Below is a small trained network, with its code and all its weights. Each question gives an input and a class and asks what happens when units are switched off, that is, made to give their printed mean instead of their output.

import numpy as np


def w(rows, s, z=0):
    codes = np.array(rows[::2]) - 128.0
    scale = np.full(codes.shape[1], s)
    scale[-1] = z or s
    return codes * scale


def norm(h):
    return h / np.sqrt((h * h).mean(-1, keepdims=True) + 1e-5)


def f(y):
    return np.maximum(y, 0)


def log_softmax(a):
    a = a - a.max(-1, keepdims=True)
    return a - np.log(np.exp(a).sum(-1, keepdims=True))


def net(x, mask):
    res = np.array(x, float).reshape(1, 4) / 4 @ E
    u = 0
    for l in range(3):
        y = f(norm(res) @ A[l][:, :-1].T + A[l][:, -1])
        res = res + np.where(mask[u : u + 8], y, B[l][:, -1]) @ B[l][:, :-1]
        u += 8
    return log_softmax(norm(res)[-1] @ U[:, :-1].T + U[:, -1])


A, B = {}, {}
E = w([
[237,111,120,135,92,238,35],'x0',
[135,134,126,132,126,127,130],'x1',
[91,1,16,203,102,96,93],'x2',
[11,176,176,253,129,204,111],'x3',
],0.00041)
A[0] = w([
[107,44,54,159,117,132,124,192],'0.n0',
[107,147,169,225,66,187,81,108],'0.n1',
[23,175,126,177,196,161,153,118],'0.n2',
[161,112,79,53,122,7,161,134],'0.n3',
[148,137,144,191,129,200,63,2],'0.n4',
[174,159,167,65,142,113,154,149],'0.n5',
[227,110,91,87,134,177,69,82],'0.n6',
[69,119,121,72,158,41,198,115],'0.n7',
],0.0015,0.00067)
B[0] = w([
[161,116,73,205,152,65,124,243],'0.n0',
[86,112,63,52,183,140,153,229],'0.n1',
[215,101,184,133,48,30,158,238],'0.n2',
[86,207,105,160,185,211,87,250],'0.n3',
[61,164,68,83,163,159,108,186],'0.n4',
[83,74,156,137,93,180,114,210],'0.n5',
[172,102,192,158,72,59,130,227],'0.n6',
[125,131,80,122,144,250,51,233],'0.n7',
],0.0015,0.0012)
A[1] = w([
[68,80,41,112,146,163,90,4],'1.n0',
[134,177,219,112,93,52,197,25],'1.n1',
[95,189,139,55,178,213,135,66],'1.n2',
[79,44,80,182,117,88,143,148],'1.n3',
[71,211,151,82,176,237,157,91],'1.n4',
[113,145,107,67,145,98,171,213],'1.n5',
[163,99,235,79,6,131,78,184],'1.n6',
[108,195,191,110,153,150,177,48],'1.n7',
],0.0015,0.00039)
B[1] = w([
[182,172,159,167,182,167,206,205],'1.n0',
[183,146,12,249,246,215,140,185],'1.n1',
[109,78,119,72,46,77,58,225],'1.n2',
[106,181,195,65,116,144,187,229],'1.n3',
[146,91,99,35,83,93,9,248],'1.n4',
[112,158,117,150,141,160,77,154],'1.n5',
[68,124,171,120,166,118,208,213],'1.n6',
[205,157,59,136,168,207,64,193],'1.n7',
],0.0014)
A[2] = w([
[82,222,200,183,110,223,90,111],'2.n0',
[231,171,240,58,144,185,144,198],'2.n1',
[171,71,109,164,59,151,62,142],'2.n2',
[145,81,117,199,70,25,151,155],'2.n3',
[82,172,34,188,242,192,141,165],'2.n4',
[99,100,42,145,179,202,156,46],'2.n5',
[197,45,100,166,86,42,99,2],'2.n6',
[63,105,199,174,87,2,193,113],'2.n7',
],0.0015,0.00082)
B[2] = w([
[214,94,14,115,194,27,125,187],'2.n0',
[11,66,124,219,89,117,206,226],'2.n1',
[62,232,138,76,188,78,116,191],'2.n2',
[51,98,155,11,104,231,92,186],'2.n3',
[253,153,168,219,114,41,168,254],'2.n4',
[237,230,172,193,207,17,144,177],'2.n5',
[50,225,121,40,138,212,47,165],'2.n6',
[135,34,226,61,49,216,198,174],'2.n7',
],0.0015,0.0017)
U = w([
[76,148,94,10,119,179,12,179],'0',
[220,184,98,241,199,52,161,170],'1',
[48,24,237,139,48,165,252,2],'2',
],0.0047,0.00062)

Each question gives the input, the list of numbers given to net, and the class t.
The units are the neurons (one row each of A and B). Each row of codes is followed by its name. A weight is (code - 128) times the scale printed after its matrix; where a second scale follows, it is the last column's (A, B and U).
mask holds one flag per neuron, layer by layer. A switched-off neuron (its flag False) gives its mean, the last column of its row in B, instead of its output. The means were averaged over made-up inputs and are rounded, as every weight is.
A unit's drop is (log p(t) with every unit on - log p(t) with that unit switched off) / (log p(t) with every unit on - log p(t) with every unit switched off).
The circuit of an input: a set's keep is (log p(t) with only the set's units on - log p(t) with every unit switched off) / (log p(t) with every unit on - log p(t) with every unit switched off). Starting from the 12 units with the biggest drops (on a tie, the unit counted first), units are removed one at a time, each time the one whose removal leaves the highest keep (on an exact tie, the one counted first), for as long as the keep stays at least 0.8.
circuit, biggest first: the units of the circuit, biggest drop first
most important unit: the unit with the biggest drop
k most important neurons: the k neurons with the biggest drops, biggest first
k most important neurons of layer l: the k neurons of layer l with the biggest drops, biggest first
drop when u is switched off: that unit's drop, to one decimal
input [1,-2,-1,6], class 0: most important neuron -> [0.n1]
input [-7,-3,-3,0], class 0: circuit, biggest first -> [0.n7, 1.n4]
input [-3,0,-8,-1], class 0: 2 most important neurons of layer 1 -> [1.n4, 1.n2]
input [-3,0,4,1], class 2: 3 most important neurons -> [1.n1, 0.n2, 1.n7]
input [1,4,-5,-4], class 2: 4 most important neurons -> [2.n1, 1.n6, 0.n6, 0.n1]
input [-7,4,-8,-1], class 0: circuit, biggest first -> [0.n7, 1.n4, 2.n4]
input [-8,-5,-1,-3], class 0: 3 most important neurons -> [0.n7, 1.n4, 1.n2]
input [-1,8,7,3], class 2: 3 most important neurons of layer 0 -> [0.n3, 0.n7, 0.n6]
input [-7,-1,-6,-2], class 0: 2 most important neurons -> [0.n7, 1.n4]
input [8,8,-2,-7], class 2: 3 most important neurons -> [2.n1, 1.n6, 1.n4]
input [-3,-1,2,2], class 2: 2 most important neurons -> [0.n2, 1.n3]
input [-4,-8,-7,0], class 0: 3 most important neurons -> [1.n4, 0.n7, 0.n6]
input [2,5,-7,-7], class 2: 2 most important neurons -> [2.n1, 0.n6]
input [-8,-2,-4,-2], class 0: most important unit -> 0.n7
input [7,0,-5,-2], class 2: drop when 2.n1 is switched off -> 0.2
input [8,5,-5,-4], class 2: drop when 2.n1 is switched off -> 0.2
input [-3,6,-1,-1], class 0: drop when 1.n4 is switched off -> 0.3
input [3,0,-6,-7], class 2: drop when 2.n1 is switched off -> 0.4
